(in the rows, 128 means zero)
Each row of numbers belongs to one of the things below and depends on some of the facts about them. Some rows are named. Which thing is each other row?

Some rows with their names:
dabedruk: 125  126  131  137  119  122  137  123  126  139  117  109  146  116  104  124  139  103  141  131  145  158  124  137  137  131  111  122  109  144
brebrom: 122  126  128  146  121  126  137  129  128  147  126  117  143  119  114  113  136  115  138  116  140  112  119  129  130  152  111  112  111  140
mito: 115  118  130  149  107  130  128  117  126  142  133  120  148  104  105  118  148  114  154  130  146  147  117  129  115  150  108  111  106  143
brugen: 137  123  129  153  111  129  134  119  120  138  130  118  152  115  111  116  140  106  128  124  151  131  119  129  125  163  111  119  112  143
mibril: 148  125  133  151  122  123  130  114  117  139  109  117  131  119  104  117  135  121  119  116  141  135  118  132  119  154  112  111  116  141
sivel: 153  127  132  146  112  125  133  119  120  141  98  112  123  106  90  122  144  107  134  117  153  166  129  135  132  137  112  125  112  144
dratufil: 121  125  133  155  107  133  130  119  127  151  133  119  146  108  108  113  144  116  145  125  144  137  120  128  124  144  110  112  112  141
tatrun: 107  126  128  154  103  141  135  134  135  155  144  125  157  107  109  128  146  112  122  131  153  128  123  123  134  154  108  121  101  145
ketol: 141  126  127  130  120  121  142  126  123  136  106  109  125  117  93  135  134  97  123  121  154  162  124  135  132  131  110  122  112  148
bruplos: 88  129  124  145  119  130  140  145  142  151  131  126  139  109  112  133  140  113  108  122  144  121  120  126  133  151  105  114  94  145
skabrasan: 115  120  131  141  128  130  134  133  130  149  110  119  137  121  122  112  140  114  138  116  140  115  116  127  121  148  109  111  108  139
suduk: 100  124  125  145  110  139  132  134  137  152  138  130  163  102  110  120  146  109  128  125  151  128  120  122  133  167  107  116  100  143
plosiku: 137  123  130  131  123  126  131  123  135  139  107  110  137  120  116  122  140  108  145  135  143  148  125  136  131  157  109  120  114  141
pilalem: 98  124  126  148  108  132  136  142  134  153  141  123  151  102  112  115  147  102  151  124  149  122  122  125  136  142  107  117  101  145
beflal: 134  122  134  141  109  132  128  112  128  140  108  109  146  113  107  119  143  113  149  138  146  165  125  135  131  145  108  122  112  141
nive: 166  123  133  124  126  126  134  123  135  142  95  115  129  121  102  109  139  103  153  123  154  150  124  132  133  144  111  119  116  138
trabil: 107  128  129  151  110  141  131  131  148  157  127  121  147  106  111  114  146  122  147  137  143  125  124  127  131  169  105  115  101  140

How the things are related:
bager Π:d φ:plazak, mibril, gabra ξ:460 ψ:k
balil Π:d φ:klukem ξ:364 ψ:j
beflal Π:a φ:voskal ξ:763 ψ:k
bime Π:e φ:kluda ξ:763 ψ:j
bipil Π:a ξ:706 ψ:g
brata Π:a φ:nive, stomal ξ:245 ψ:f
brebo Π:a φ:stomal ξ:706 ψ:j
brebrom Π:d φ:plazak, pletar ξ:754 ψ:g
bribis Π:a φ:plazak ξ:245 ψ:h
brito Π:d ξ:933 ψ:h
brogrogre Π:a φ:pletar ξ:763 ψ:g
brome Π:d ξ:460 ψ:i
broska Π:b φ:geklik, nepun ξ:364 ψ:k
brugen Π:b φ:plizupo ξ:933 ψ:j
brukluk Π:e φ:tefal, plazak, nive ξ:933 ψ:g
bruplos Π:c φ:tegrela, sozun ξ:706 ψ:h
bupil Π:c ξ:754 ψ:i
dabedruk Π:e φ:tefal, plazak, skimestis, stomal ξ:754 ψ:k
daka Π:d φ:klikler ξ:754 ψ:g
daplak Π:a ξ:245 ψ:h
deflen Π:e φ:plizupo, gikik ξ:763 ψ:g
dosi Π:b ξ:754 ψ:i
dotri Π:a φ:gabra, sozun ξ:460 ψ:i
draleflin Π:a φ:gabril ξ:245 ψ:f
draplas Π:c ξ:754 ψ:f
drapuskun Π:e φ:vebrose ξ:754 ψ:f
draran Π:e φ:skirus, brebrom ξ:364 ψ:f
dratufil Π:c φ:siflu, pirus ξ:763 ψ:g
drobis Π:a φ:bupil, siflu, tizeflus ξ:460 ψ:j
dugen Π:b φ:grorak, saza ξ:706 ψ:i
dugram Π:d φ:klikler ξ:364 ψ:g
feste Π:d φ:siflu, nagim ξ:245 ψ:g
flabrak Π:a φ:koskar, brebrom ξ:460 ψ:h
flestis Π:d ξ:933 ψ:k
flotruk Π:d φ:skupam ξ:245 ψ:f
fludrim Π:a ξ:763 ψ:h
fluve Π:a φ:pletar, losur ξ:754 ψ:k
fofun Π:e φ:pletar, nive, brebrom ξ:763 ψ:k
forer Π:b φ:skimestis ξ:933 ψ:f
fupek Π:b ξ:754 ψ:i
gabra Π:e φ:kedrenu ξ:933 ψ:g
gabri Π:a ξ:933 ψ:i
gabril Π:a φ:bupil ξ:763 ψ:f
gabu Π:e φ:tupo, pudrok, forer ξ:706 ψ:g
geklik Π:e φ:plazak, fludrim, skimestis ξ:460 ψ:f
gikik Π:b φ:klibun ξ:245 ψ:j
gitra Π:d φ:zolu ξ:245 ψ:f
gobru Π:e φ:pirus ξ:763 ψ:f
grako Π:d φ:tizeflus, stesu ξ:706 ψ:g
grepe Π:d φ:klukem, dabedruk, rili ξ:364 ψ:f
gromakla Π:b φ:pire, klikler ξ:364 ψ:i
grorak Π:c φ:draleflin ξ:706 ψ:i
grorun Π:d φ:stefem ξ:245 ψ:j
kagram Π:b ξ:245 ψ:f
kana Π:b φ:bruplos, vebrose ξ:706 ψ:g
kedrenu Π:e φ:plazak, voskal ξ:763 ψ:j
ketol Π:c φ:geklik ξ:706 ψ:i
kevun Π:a ξ:933 ψ:k
klako Π:e φ:fludrim, tizeflus ξ:460 ψ:h
klavufla Π:b ξ:706 ψ:f
klibun Π:a φ:plazak, bribis ξ:754 ψ:f
klikler Π:d φ:stomal ξ:933 ψ:i
klodri Π:c ξ:933 ψ:j
klosul Π:e ξ:706 ψ:g
kluda Π:b φ:klukem, kedrenu ξ:933 ψ:f
klukem Π:c φ:pletar ξ:706 ψ:f
kodil Π:c ξ:706 ψ:f
kogok Π:e ξ:460 ψ:f
koskar Π:d φ:tegrela, fludrim, skabrasan, dugen ξ:763 ψ:j
kostak Π:d ξ:933 ψ:g
kulo Π:b ξ:245 ψ:g
losur Π:e ξ:933 ψ:g
lubran Π:a φ:regre, feste, draleflin ξ:933 ψ:j
lubro Π:d φ:risto, skirus ξ:460 ψ:g
luplus Π:e φ:geklik, dugram, voskal ξ:754 ψ:f
lutre Π:c φ:pletar, skimestis, balil ξ:460 ψ:j
mibril Π:c φ:tizeflus ξ:364 ψ:f
miklur Π:d φ:plazak, kulo, klikler ξ:933 ψ:f
mito Π:a φ:kogok ξ:763 ψ:g
moti Π:c φ:vebrose ξ:763 ψ:g
mukis Π:b φ:klukem ξ:706 ψ:f
mulak Π:b ξ:245 ψ:g
musi Π:a φ:plazak, zomi, bruplos ξ:245 ψ:g
nabuk Π:b ξ:763 ψ:j
nagim Π:b φ:nive ξ:933 ψ:f
nepun Π:b φ:tefles ξ:933 ψ:j
neskepla Π:b φ:voskal, zolu ξ:754 ψ:f
nive Π:e φ:plazak, pletar ξ:460 ψ:i
nosek Π:a ξ:763 ψ:h
notro Π:a φ:saza ξ:933 ψ:g
parol Π:b φ:klukem, nosek, tizeflus, trabil ξ:245 ψ:k
paskipli Π:e φ:kedrenu, voskal, gabu ξ:460 ψ:h
pebo Π:a φ:pudrok, stomal ξ:245 ψ:f
peful Π:e φ:skirus ξ:460 ψ:g
pilalem Π:d φ:miklur ξ:933 ψ:h
pire Π:b ξ:460 ψ:h
pirus Π:c ξ:460 ψ:f
plaklemom Π:e φ:skabrasan, moti ξ:763 ψ:f
plazak Π:b ξ:460 ψ:h
plebil Π:a ξ:933 ψ:j
pleplumus Π:b φ:gromakla ξ:933 ψ:i
pletar Π:c ξ:933 ψ:h
plizupo Π:d φ:nive ξ:763 ψ:h
plosiku Π:a φ:plazak ξ:933 ψ:k
ploskel Π:a φ:rara, klikler ξ:706 ψ:g
plosko Π:c φ:brebo, lutre ξ:706 ψ:k
plugim Π:c φ:peful ξ:933 ψ:j
pluvo Π:a φ:skiskel ξ:754 ψ:k
poki Π:d φ:bribis, stomal, trabil ξ:245 ψ:j
pudrok Π:b φ:kulo ξ:933 ψ:f
ranur Π:b φ:pudrok, gabril, moti ξ:245 ψ:f
rara Π:c ξ:460 ψ:g
regre Π:d φ:trupo ξ:933 ψ:h
reklos Π:a φ:tefal, pire ξ:754 ψ:h
rili Π:a φ:nagim ξ:364 ψ:g
riron Π:e φ:pletar, trivo, soger ξ:754 ψ:i
risto Π:d φ:fludrim, skimestis ξ:754 ψ:g
roplu Π:c ξ:763 ψ:j
saza Π:c φ:roplu ξ:364 ψ:g
seva Π:a φ:plosiku, pletar ξ:754 ψ:k
siflitros Π:c ξ:933 ψ:f
siflu Π:e φ:pletar, kedrenu ξ:364 ψ:f
sivel Π:e φ:pletar, soger, gabu ξ:245 ψ:i
skabrasan Π:d ξ:933 ψ:g
skimestis Π:d φ:plazak, pletar ξ:933 ψ:i
skirus Π:c ξ:763 ψ:j
skiskel Π:a φ:plazak, gabri ξ:460 ψ:g
skonibar Π:e φ:voskal, gabril ξ:364 ψ:k
skupam Π:a φ:sozun, soger ξ:754 ψ:h
skupas Π:b ξ:460 ψ:i
skuplu Π:d φ:pleplumus ξ:245 ψ:f
soger Π:c φ:skimestis ξ:364 ψ:k
sopom Π:e ξ:460 ψ:i
sozun Π:c φ:klukem, soger ξ:364 ψ:h
stagus Π:c ξ:245 ψ:f
stefem Π:a φ:tedros ξ:706 ψ:f
stesu Π:a ξ:460 ψ:h
stobroflar Π:d φ:notro ξ:245 ψ:k
stomal Π:a φ:pletar, skimestis ξ:763 ψ:g
suduk Π:b φ:rili ξ:460 ψ:h
suson Π:c φ:trivo, gabri ξ:364 ψ:k
tatrun Π:b φ:risto, fofun, sozun ξ:933 ψ:h
tebre Π:b ξ:754 ψ:j
tedros Π:a φ:trabil ξ:763 ψ:j
tefal Π:e ξ:754 ψ:f
tefles Π:c φ:skimestis, sozun ξ:245 ψ:j
tegrela Π:e ξ:460 ψ:g
tipem Π:a φ:dotri ξ:933 ψ:g
tizeflus Π:c ξ:754 ψ:h
toflan Π:a ξ:933 ψ:h
topu Π:d φ:plazak, klukem ξ:754 ψ:g
torim Π:b φ:parol, bribis ξ:364 ψ:h
trabil Π:a φ:tupo, fludrim, voskal ξ:763 ψ:h
tramul Π:b φ:pletar, fludrim ξ:706 ψ:f
trepli Π:b φ:nagim, soger ξ:364 ψ:f
trivo Π:a φ:tizeflus, plosko ξ:245 ψ:j
trorubrak Π:d φ:plazak ξ:460 ψ:k
trupo Π:b φ:pire, geklik ξ:763 ψ:i
tupo Π:b φ:plazak, skimestis, balil ξ:460 ψ:k
turabrak Π:c φ:bupil ξ:933 ψ:f
vaku Π:c φ:pire ξ:460 ψ:h
vebrose Π:c φ:plazak ξ:763 ψ:f
viske Π:a φ:plazak, draleflin ξ:754 ψ:f
vivumal Π:d φ:pire ξ:460 ψ:j
vobak Π:b φ:trivo ξ:460 ψ:j
voskal Π:b φ:geklik ξ:460 ψ:f
votrun Π:b ξ:933 ψ:f
vudrol Π:b φ:dugram ξ:933 ψ:f
vukar Π:e ξ:706 ψ:i
zestek Π:d ξ:933 ψ:h
zisoku Π:a ξ:245 ψ:f
zolu Π:d φ:plosiku, voskal ξ:933 ψ:k
zomi Π:d φ:plazak, kedrenu, vebrose ξ:706 ψ:g
zorem Π:d ξ:763 ψ:f

Which thing is each row?
No name comes twice in this set of rows, the named rows included.
98  121  122  148  112  132  130  139  142  146  125  122  141  95  107  126  152  120  139  122  146  133  119  130  122  175  103  112  87  144 -> daplak
96  128  127  152  106  140  134  137  134  155  134  126  156  101  102  130  144  123  114  123  149  123  122  127  134  166  108  118  95  146 -> torim
152  115  128  122  117  123  139  126  122  128  109  118  141  119  99  110  146  95  166  125  165  163  122  137  128  148  111  126  108  141 -> pleplumus
142  122  134  134  121  130  131  122  128  138  109  116  157  119  110  122  139  112  127  125  152  151  124  131  136  155  111  123  111  144 -> tupo
125  120  131  129  119  129  141  130  118  134  95  112  131  121  96  141  133  102  113  117  161  169  120  133  122  142  108  121  108  148 -> dugen
101  128  122  146  114  133  137  137  145  151  136  123  145  106  110  129  142  111  128  130  145  128  121  129  131  165  105  115  98  143 -> skupam
160  125  132  140  127  122  130  114  123  141  119  118  138  121  110  101  137  108  138  116  143  130  118  128  125  163  113  114  119  137 -> geklik
157  118  132  129  111  130  136  118  124  135  104  114  143  117  98  103  145  106  168  127  162  160  125  137  127  146  112  126  114  139 -> trupo
113  125  126  136  121  141  133  136  157  155  115  122  142  115  122  104  145  129  151  135  142  110  120  129  128  182  103  111  99  135 -> fludrim
101  118  129  146  120  129  131  129  132  144  114  122  133  108  110  118  141  120  124  114  143  136  115  131  115  154  107  108  100  143 -> saza
134  125  126  146  120  124  134  122  134  139  126  116  139  112  108  113  140  120  133  120  141  128  120  132  125  185  108  114  105  139 -> rili

Now the same things, written a new way:
Named rows:
beflal: 155  167  170  162  92  171  163  104  145  134  156  149  116  136  124  98  172  112  95  106  124  62  129  137  143  156
reklos: 150  167  170  105  92  172  172  106  122  164  158  195  118  158  158  112  134  110  89  104  94  47  128  133  144  142
paskipli: 161  169  178  108  101  154  168  117  168  159  151  183  131  146  141  124  157  109  90  101  126  60  129  131  120  181
mito: 150  148  163  111  100  177  143  98  105  142  145  130  107  148  147  63  169  108  104  99  111  79  125  139  149  157
viske: 114  175  176  152  83  179  190  99  140  140  152  109  127  127  132  84  158  108  101  107  133  78  140  113  134  149
forer: 130  180  175  143  89  150  185  100  152  140  150  124  115  115  106  109  157  104  97  121  117  87  144  122  145  108
brata: 120  165  175  154  81  155  181  101  142  144  149  115  122  119  125  97  157  115  91  121  100  71  140  102  151  123
dabedruk: 155  174  174  143  83  184  174  102  150  141  162  171  112  138  118  112  168  130  90  117  99  76  138  134  137  157
bribis: 152  186  167  116  102  132  176  120  139  145  164  195  114  117  152  132  159  99  93  106  113  59  124  164  150  107
flotruk: 107  162  177  123  86  171  173  93  162  139  154  126  120  116  114  97  168  103  93  110  114  92  144  112  148  120
turabrak: 100  164  170  143  92  174  171  92  135  124  148  113  121  129  122  79  165  85  107  103  142  74  139  116  141  129
pilalem: 141  164  174  92  100  162  162  109  151  152  156  207  117  141  137  127  136  96  84  105  101  64  131  139  137  142
flabrak: 162  164  176  119  103  148  170  115  143  155  153  182  127  154  152  111  161  100  98  100  135  53  125  134  126  178
gikik: 74  170  170  101  89  137  197  109  137  156  138  89  126  98  136  85  144  90  102  108  116  116  145  122  146  76
trupo: 152  157  167  109  95  170  158  109  128  153  147  169  109  139  130  96  160  113  94  110  95  79  133  143  148  142
siflitros: 113  157  167  133  95  172  171  85  124  132  150  115  109  145  115  90  155  81  110  110  125  72  142  113  151  98
kagram: 112  161  167  124  98  178  169  87  143  135  152  90  116  134  130  93  163  89  113  100  113  83  141  120  163  103

Which thing is each row?
No name comes twice in this set of rows, the named rows included.
165  166  165  103  109  155  163  113  128  140  150  135  99  128  139  107  196  111  117  106  134  111  128  172  134  133 -> tegrela
89  161  171  95  94  143  196  108  148  160  129  69  131  129  130  69  157  89  115  104  146  113  144  110  125  104 -> vobak
78  172  177  83  91  125  201  109  155  157  138  92  122  100  125  94  155  95  105  112  122  121  144  127  140  63 -> balil
169  196  160  99  114  115  198  131  146  152  168  186  94  117  137  171  177  93  121  112  139  88  129  205  144  75 -> plazak
150  169  177  101  111  160  163  119  168  147  155  179  130  146  151  118  166  98  103  95  140  72  125  140  119  177 -> klako
90  187  163  87  91  135  207  112  146  157  141  83  122  90  132  99  152  96  108  114  135  131  143  140  139  78 -> kedrenu
129  180  173  155  84  170  192  101  133  145  156  113  119  123  125  96  157  116  99  113  120  79  140  128  135  123 -> klibun
129  147  172  116  101  202  140  88  150  124  160  138  113  145  136  93  177  97  103  98  111  66  136  130  153  157 -> stobroflar
172  171  165  124  98  138  164  118  107  149  151  161  99  119  132  100  174  121  92  123  101  89  129  170  149  114 -> stomal
154  160  165  141  103  185  150  91  117  125  160  132  104  145  135  102  168  97  100  108  115  58  130  139  155  133 -> kevun
140  156  166  113  101  186  145  91  139  126  161  144  103  147  125  108  168  97  100  105  110  70  137  141  150  147 -> flestis
128  173  171  144  92  159  176  94  133  134  151  90  117  123  128  96  162  90  105  117  134  80  136  127  147  110 -> stefem
93  164  174  118  94  140  192  107  138  158  127  61  141  122  142  62  157  87  109  108  160  107  138  97  120  123 -> drobis
88  173  156  90  94  136  207  104  111  157  137  87  112  98  132  87  147  84  130  107  139  120  144  139  148  44 -> skirus
160  171  166  107  118  147  174  116  130  144  162  159  116  146  163  128  166  85  123  97  149  61  122  161  140  136 -> stesu

